Nearest point in the smallest flat space through zero that holds the last named rows
Kevi (5 x 21)
[[  9  -2  -9  -9   7  29 -20 -20  12  11 -10   5  43  36 -25  11  31 -16
   -6  -1  34]
 [ 17  -1 -31  20  10  17 -16 -33   8  31 -14  -2  43  42  -1  26  12   7
  -16  13 -27]
 [  6 -45  19  12 -27  67 -21 -36 -23  42   8 -17  48  74 -29  29  27 -22
    6 -23 -13]
 [ 25 -32 -16  -1  -4  19 -19 -18   0  23 -25  -2  46  52 -46  18  15 -29
   20  10 -34]
 [ 28 -36   2   1  -6  33  -3  -8   6  29 -13   0  21  70 -41  23  39  -7
   22  18 -30]]
New rows
[ 10  35  62  15  20  10  -7 -10 -37 -10  41 -20  20  11 -14  22  32   3
   2  31   3] => [-2 -5 15  3 -6 23  3 -4 -1  9 12 -2 -3 19  3  7 18  9 -4 -6 13]
[ 37 -24  35   6 -30  52 -15  11   0 -23  57 -43   4  18 -43  23  17   5
  32  15  17] => [  1 -31  37  -9 -20  37   5   6 -10   9  13  -5  -8  36 -25   5  29  -9
  20 -11  11]
[ -3  30 -16  -2  28 -32  -2  20   4  49 -29   0 -52  12 -17   3  -3 -30
  41  -5  12] => [ 10  -1  -5 -11   7 -17   6  16  11 -10 -12   8 -11  -4 -15  -7   3  -3
  14  16  -6]

Nevob (3 x 21)
[[-34  36  -8 -29 -16 -38  16 -23  64  54 -83 -27   9 -41  36 -29 -65  50
  -25 -34  -6]
 [ -2   2 -13 -44  -3 -51  23 -22  63  46 -54 -36  18 -41  43  -8 -37  66
    8 -25   9]
 [ -8  -8 -34 -28 -20 -11  -1  29  80  15 -14 -28  63 -51  41   6  34  89
   49 -20 -37]]
New rows
[-12 -20 -13 -33  13  -5 -37  47  33 -36  54  25  43  -5   1  -2  34  35
  43 -25  10] => [ 11 -21 -17  -4  -5  11  -8  28  19 -15  29  -5  34 -12   8  17  50  31
  41   3 -20]
[  8  22  12   1   3  29 -13   5 -44   7  24  17 -24  28 -17 -28   2 -46
 -27   4  11] => [ -4   9  14  22   4  18  -7  -3 -38 -14  11  19 -24  24 -23  -4  -7 -44
 -23  10   5]
[ 81  -1   9  21  11   6 -21  32 -20  -6  29 -30 -12  47 -25  48  33  20
  49 -37 -15] => [ 28 -32  -3  -1  10   5  -2  12 -15 -22  43   2   8   9  -5  22  41   0
  32  15   6]

buro (2 x 21)
[[ 50 -73  11  76  16 -34  -2 -27  31 -10  18  12   9  -4   4  -4 -42   4
  -12  34 -14]
 [ 34 -45 -10 -21 -46  47  -3  50  22 -11 -44  28   7  -8 -28  37 -43   3
   -5 -26   3]]
New rows
[ -4   0 -24 -61 -36  40  12  43 -47 -19   6  26 -52   2 -12  19   8  -8
  17 -16  11] => [-13  21 -10 -50 -28  38   0  35  -8   1 -28   5  -2  -1 -14  17   5  -1
   4 -29   9]
[ 44 -52  23  72  41 -50  -7 -34   2 -10  56  33 -16 -14   2   3 -28  11
  -2  11 -36] => [ 36 -54  13  74  27 -43  -1 -38  22  -6  28   3   6  -1  11 -13 -27   3
 -10  38 -13]
[-13  63 -16 -41 -17 -28 -12  -8 -42  20 -11   4  -9 -24 -11  18  33 -17
  -8   2  21] => [-33  47  -4 -35   1   9   2   4 -20   7  -1 -12  -6   4   3  -5  30  -3
   7 -13   7]

Bav (5 x 21)
[[ -15   -3   18  -40  -53   -8  -17   15  -73    9   12   14   -7  -34
   -30    3  -77   -5  -31   -1   66]
 [  -3  -13   -1  -17  -37   30   36   33  -75  -17  -31   11  -31  -48
   -43    8  -67   44   -7   18   41]
 [  -5   -3   10  -36  -30   16   17   15  -47   -4  -14    6  -23  -10
   -37   17  -51    2    1    8   18]
 [   6    5    7  -30  -27   20   19   10  -69   -3  -18   21  -19  -38
   -40   14 -107   37   18   17   49]
 [   7  -18   10  -11  -13   14   12  -14  -44  -20   -3   30  -13  -28
   -18    7  -45   14  -26  -20   27]]
New rows
[ 18  22 -28  63  23  40 -27 -18  -5  10 -14   5  19  -8  34 -59  46  60
   3  -6  28] => [ 11  -2 -24  63  29  -6  -3  -1  21  -5   0   2  22 -35  38 -31  24  51
  -2   5  14]
[ -8  28 -40  18  -6  50 -35   8  14  22 -18   7 -43  17  23   3 -55  59
 -12  40   4] => [  6  14 -11  11   6   6   8  12  -6   6 -13  -4   2 -17  -1  -4 -31  35
  32  25  14]

lilig (5 x 21)
[[-44  -1   5  26 -38  40  -3 -29  50  51   2  20 -18 -26 -13 -59 -20 -67
   -4  -6 -62]
 [-31   2   9   7  16  24  56 -11  -3  50 -42  16  30 -34 -39   6 -41  -1
  -55  -3 -54]
 [ 30  29   5   8  20  17 -16  27 -14   0  30 -48  17  13  23  55   3  54
    1  58  33]
 [ 13   4  12 -12  31  14 -27  17   0 -21  26 -30  11   5  17  29  22  58
  -18  14   9]
 [  9  25 -38 -80 -18 -48  27 -10  16 -60 -42  39 -25  -2 -30 -21  -1 -38
   37 -14 -33]]
New rows
[ -2  29  -9  11 -10  57 -74  -2  -7  15  67  44  31 -38   6  -2 -49  -7
  33   0  26] => [ -3   7   6  27 -16  26 -27   0  18  21  30 -18  -8   3  18  -8   2 -11
  11  23   3]
[-29 -44 -10  -6  -7  34 -32  23  11 -31  11 -20 -47 -20  18  -8  -8  42
 -28 -44 -15] => [-14 -24  17  -7  17  15 -33  -3  19 -16  20  -2  -3  -5   9 -17  28  23
 -24 -30 -16]
[-26 -11   4  57 -44 -11  22   0   8  34  25  22  20 -35  17  -7  20  -9
  36  15  25] => [ -5  -9   4  46 -23   6  -2  -5  -6  35   9   0  -4   5  10 -12 -11 -31
  14   5  22]

mozem (2 x 21)
[[ 15  10 -28  17 -51  20   8   4   1  -9 -25 -20 -38  50   1  49 -44  17
  -85 -14 -12]
 [-21  40 -14 -18 -18  21  18  26  18 -43  19  -2 -67  35 -21  30 -10  16
  -45 -27   2]]
New rows
[ 58  28 -53 -11 -30   3   5 -40   0  21 -13  35 -13 -15  11  58 -31 -20
 -20   3 -54] => [ 17  -8 -13  17 -26   5  -1  -6  -6   9 -22 -12  -1  19   8  20 -24   5
 -37   1  -8]
[-14  17   1  -7  13  23   5  17   4 -31  17 -11 -26  29   1  31 -36  44
  -5 -61  -6] => [-13  24  -8 -11 -11  13  11  16  11 -26  11  -1 -40  21 -13  18  -6  10
 -27 -16   1]
[-45  -4  31  -7  19  20   6  57  30 -23   5  -9  -9  -7 -60 -28 -10  16
  -7  -6  17] => [-21  22   4 -20  12   4   8  15  11 -24  24   8 -26   0 -14  -3  14   3
  10 -11   7]

zanef (3 x 21)
[[  2  -8 -21 -20 -36  31  41 -20 -22  14  20  -1  19  29  -9  60   8  14
  -25 -16 -11]
 [ 18  42  19   4  16  31  -9  32   9  30  62  51 -31 -46 -41  51  48  -1
  -51 -65   0]
 [ 19  35  24  28  48   2 -51  48  19  17  44  42 -41 -56 -29  -4  38  -7
  -31 -31   1]]
New rows
[ 27  -6  31  -2  -2  57 -13  -9  21  19  44  -3 -16 -25 -33  51 -10  -4
  19 -29  -9] => [  5  17   7  -6  -3  18   8   7   2  13  25  20  -8 -14 -17  31  18   0
 -21 -32   1]
[ 25 -39  -5   2 -50  17  -1 -20 -18  31  18  29  -2  17  18  -6  13  40
  15 -14  -2] => [  2  -9 -13  -4 -12  11  12  -7 -12   5   8  -4   9  17  -2  21   2   8
 -11   3  -8]
[ 19  24  -5 -13  23   5   6  17  37  -4 -11 -11 -22  -9  25  -1  14 -38
  23  54   4] => [ -2   1   7   6  11 -12 -13   5   8  -6 -10  -2  -5  -8   5 -23  -5  -5
  12   7   5]

vetif (3 x 21)
[[-39 -21 -21 -22  10  20  23  13 -76 -22   9 -38  22   3  10 -13  20  21
   20  -9 -29]
 [  8   7  -4  -2   0   1 -13   6  77  40 -18   4 -15  12   2  25 -27   6
  -13  -6  47]
 [  9  -3 -33  30  20 -24 -18  21 -42 -33  41   4  20   7  26  -7  -3  -7
   11  52  -2]]
New rows
[ 23 -53 -50  40  13 -44 -10  47 -20 -18   7  28 -43  14  24 -12  -6  -9
 -54  33  20] => [ 16   3 -26  29  16 -24 -23  18  -3 -14  29  11  10   9  22   3 -13  -8
   3  45  16]
[ 27 -55 -37   9 -13 -39  29   1 -28  19  -8 -25  12  -7   6   6  -9  10
  -9  49  22] => [ -3  -5 -23   8  12  -6  -7  16 -11  -6  15  -7  10   9  16   3  -6   5
   6  20   9]

zozu (5 x 21)
[[ 29 -23 -19 -25  19 -22 -38 -15 -29  46  -9  11  -4  14   1  -7  10   4
  -10  17 -11]
 [ 19 -34  -4 -27  17   7 -19  -7 -24  57 -12  25 -16  49 -11 -32  11  22
   -5 -21  -3]
 [ 48 -16 -38 -19  13 -66 -74 -47 -36  32  -2   9   4 -26  17  26  13 -10
    1  62 -18]
 [  9 -22 -18  11  44  -1 -44 -52 -35  27  -3   8  22 -11 -18  -5 -13  16
    1  25   3]
 [  5 -19  -9  15  70  -4 -20 -26 -26  10 -13 -36  54 -24  -8  -3   2 -11
  -23  19 -10]]
New rows
[ -4 -51  27  -6   0  -7  46 -28  79 -21  -7   0   6   5  22 -43  21 -29
   7 -42 -41] => [  5 -19  32  10   0  -8  30  -2  27 -27  -9 -15  13  24  17 -10  45  -9
  18 -57  -8]
[-26 -30 -10 -11 -61 -24  -4  22  12 -26   5  13 -27   0  34  31  19 -11
  17 -24  33] => [  7  11   8  -7 -50 -21   9   9  24 -21   8  15 -29   6  20  14  16  -5
  23 -11  -1]

Gufik (4 x 21)
[[ 20  12  -3 -32  39 -25  28   3  27 -24  31 -18  -9  17  53 -10  13 -50
  -25  -1   6]
 [ 36  16 -27  -6  23   4  44 -50  25 -35  -2   4   5   1  53  -9   1  15
    6 -12  20]
 [ 10 -26  19  -7  23  19  13  28 -32 -23  24 -21  -3 -17  -8  28 -24 -37
  -16 -20  -7]
 [ 13  38 -11   5 -11 -60 -15 -46 105  52   8  -6  19  23   5 -47  70 -15
  -31  15   9]]
New rows
[ 64   0  12 -39  -1  -7  -7 -11  43 -32  78   5  18 -10   9 -12  17  -9
 -12  34  56] => [ 26   8  -4  -8  22 -15  20 -20  36  -8  20 -15   6   2  23  -8  17 -28
 -23 -10   7]
[ 16  -4  21 -20  41  -8 -31  -8  39  16 -21 -33   3  21  10 -42  32 -50
  10  12 -10] => [  2  12   3 -12   8 -30  -5   3  35  14  17 -11   0  14  10 -16  26 -32
 -22   8  -1]
[ 11  21  -6 -31  21 -67  12 -26  51  44  11 -45  11 -22  13  46  27 -29
 -27   7  23] => [ 21  11   3  -5  14 -30   5 -17  55  15  25 -20  11   6   7 -15  33 -39
 -34  -5   4]

raded (3 x 21)
[[ -2 -13  -6  -6  35 -14   5 -11 -19   2 -30 -22  -2  82  -3 -26 -11  -7
  -38 -18  27]
 [  8 -25   1  -6  33  -7   4 -11 -32   2 -47 -39   4 120   6 -45 -19  -1
  -47 -34  50]
 [ 30 -22   7  17 -14  13  -4  16  20  19 -43 -61  -6  84  41 -38 -24   0
  -41 -42  25]]
New rows
[ 37 -31 -17  60 -33  -1   9 -29  29  18  23 -42 -25  26  30  11 -35 -35
 -43   3  12] => [ 15  -4  -4  18 -12   3  -3  17  42  20 -17 -36 -16  25  28  -9 -12  -9
 -27 -18 -11]
[ 38 -16 -24  21  30  57  23   1  -1 -13 -22   8 -20  -4  70 -24  29  -6
  -9 -10  25] => [ 13  -8   7   6 -15  11  -3   7   4   4 -10 -17   2  16  16 -11  -7   5
  -3 -13  10]

viz (2 x 21)
[[-18   4  23  -4   9  -3 -10  27  19 -26  29  41  10  14   4   8  32  48
    4   6  37]
 [-20  11  37 -12  16  -2 -17  43  20 -45  49  75  13  23  14  29  52  87
   10   6  66]]
New rows
[-41  -9 -23  32 -50  26 -23  -1 -13   3 -11  -9  -7  18 -33 -68 -28 -35
 -20  -5  21] => [-19 -11  -3  14  -5  -6   3  -2  23  10  -9 -26   6  -3 -19 -40  -5 -29
  -9   8 -20]
[ 44  15 -13 -38   2  11  32 -67  -9  34 -51 -49 -35 -12  -9  27 -34  16
  17  66  -2] => [ 33   5 -21  -6  -6   8   8 -26 -37  18 -23 -22 -15 -12  10  22 -29 -27
   3 -12 -23]
[ 56  -9   1 -16  24 -16   1  -7 -36  37 -11  -3   1  16  29  27  -4  20
  27 -20   7] => [ 31  11  -9 -13   0   9   2 -12 -36   2  -5   8 -12  -4  18  40 -11   7
   8 -12   3]

bipas (3 x 21)
[[ -3  49   3  22 -31  58  -1   0 -17  14  19   9 -52  68  50 -14 -46  72
   30   8   8]
 [-12  19  12   8  -7  21 -10  -7  -5 -13   1   4 -18  52  34  -9 -37  24
   -2  -5   7]
 [ -7  26  23  23  -1  10   5   4  17  13  15  -1 -12  11 -12  -9 -25  41
   41 -22 -13]]
New rows
[-26 -11  25  35   4  15  16  13  39  19  14  31  -7  22  -5 -43 -29   4
   3 -57 -30] => [-16  16  33  19  11  -4  -3  -2  23  -5   6  -3   1  17 -12  -9 -32  23
  25 -32 -12]
[-25 -11  48  -8 -18 -17 -39 -34  -6 -34   5 -53 -37  21  31 -12 -52 -29
 -36 -20  41] => [-22  -3  20  -4  11  -5 -20 -15   2 -40 -15   1   6  51  31  -6 -36 -13
 -33 -14   9]
[ -2  61  51  -4 -15 -32  10 -72 -11 -17 -15  14   5  36  36 -14 -64 -20
  34  10 -12] => [-19  14  26  10   5   5 -12  -9   9 -21  -2   1  -5  47  20 -10 -42  16
  -1 -21   1]

Vefu (4 x 21)
[[-30   9 -21 -18  -2 -22 -34  39 -20  33  15  25  50  19  26  88 -29  65
   27  70 -18]
 [-10  22   0  31   9  -3   4   6 -31   5  -4 -22  23 -40  52  29  38  14
  -75  23  -2]
 [-14 -13 -10 -33 -19   1 -16   3  37  17  -6  15 -18  12 -41  15 -24   6
   55  23  -3]
 [ 30 -20  39  -2  31  21  43  36   1 -49 -18 -34  -1 -34 -18 -38  25 -40
  -43  37  23]]
New rows
[ 32   1   0 -29  10  24 -10 -20  30 -25  -8 -19 -13 -40 -36  37  15 -20
  13   5   7] => [ -3  -9   5 -13  -7  10   5   2  28  -1 -16 -10 -22 -20 -27  -5   8 -15
   2  21   6]
[-25  29   5  35   5 -25 -15 -24 -47 -29  75  -6  29  18  42  10  -4  31
   3 -46  -9] => [  4  20 -10  29   9 -18 -10 -14 -48   5  27  16  33  31  52   6  -8  24
 -10 -48 -12]
[ 25 -33  16  24  15  25   8  -4  17   2 -17 -18 -46 -15 -27 -58  -4 -14
 -11  16  65] => [ 16 -15  19  -6   5  17  23   0  23 -23 -16 -18 -27 -19 -31 -40  13 -37
  -8  -1  14]

Suvak (5 x 21)
[[  3 -27 -38 -73   9  29  21  29 -10   8 -46 -64 -14 -25 -21  15 -55 -15
   31  67  30]
 [ 17 -15 -49 -42 -10  19  15  37 -16  34 -44 -65 -19 -21 -68  12 -79 -35
   20  16  33]
 [ 14 -27 -33 -56  20  22  37  11 -16  45 -51 -60 -22  -6 -39   1 -61 -24
   33  33  38]
 [  8 -36 -43 -55  -7  28  36  32   3  22 -41 -52 -28 -30 -26  18 -48   0
   43  35  36]
 [ -1 -46 -38 -43 -11  19  20  16 -14   5 -45 -36 -30 -25 -21  20 -32   4
   22  33  16]]
New rows
[-23 -51 -21 -22  34   2  57  26  -8 -39 -14   9 -49  -9  45   7  30  33
   7  51 -24] => [-18 -53  -6 -34   3  14  21 -13  -2 -24 -25   5 -23 -16  44  16  30  41
  21  47  -3]
[-33  41 -16  43 -17  32  -4  50   8 -10  10 -28  20 -17  -8  41 -27  -6
  14 -14 -48] => [  3  25 -14   9 -32   2 -23  41  17 -19  21  -7  12 -23 -18  13 -16  -7
  -5  -8   0]

Pifa (5 x 21)
[[-73 -45   4  -6  16  68  24  19  -6 -76  48  -8  35 -31  -9 -32 -10  12
   -7 -16  -6]
 [-28  -8  24  -7   4  43  -3  30  11 -17  25 -10  22 -11   9 -56 -34  14
    9   6   4]
 [-30 -13  -4 -10  12  10   3  31  28 -21   6  -9  14  13  -8 -43 -22   0
   19  18 -26]
 [-22  -2   5 -16  10  26   4  39  36   9  29 -30  34  -3  16 -59 -33   7
   36   7  -8]
 [-31 -55 -10 -16  48  48   6  57  24  -3  41  25  61   9   9 -56 -31  -3
   26   0  -8]]
New rows
[-20  21  55  -3 -11  14 -34 -11 -26  31  28  14   9   2  12 -19 -15  33
 -10  10   3] => [ 10  13  37   4 -11  24 -17   5 -12   9   5   5  -2 -12  15 -26 -23  15
 -10   3  27]
[-41  -7 -23 -20  12  14   5  42  22 -29  44 -38  10   3  42 -23  24 -14
  26  -7 -66] => [-42 -15 -27 -16  13   9  26  21  35 -22  26 -39  28  -4  -4 -23  -3  -3
  33  -2 -31]

tefu (3 x 21)
[[ -9  27  23 -29 -15 -53  -7  10 -12  19  34 -11 -12  -6   8  38   5 -22
   18 -18   1]
 [ -7  40  23 -20  -8 -39 -25 -17  -4  33  54  -1  -8  28   0  26   9 -34
   19  -9  19]
 [-12  44   1 -13   8 -34  -3   5  -1  25  13 -18  -3  29  21  25   4   3
    4 -27 -20]]
New rows
[ 49  11  43  -6  -6  -1   6  31   9 -10  21 -30  35  -7  -1  13 -29  15
   4 -17 -29] => [ -4   4   2  -9  -3 -16   7  14  -5  -1  -4  -9  -3 -11   8  13  -1   4
   2 -10 -12]
[-12  14 -33 -16 -22 -13   0 -33   4   7  -5 -46  -7  19   9  34 -30   5
   7  -4 -76] => [ -9  27  -8  -6  10 -19   7  13   0  11  -9 -18   0  16  21  15   0  16
  -3 -23 -28]
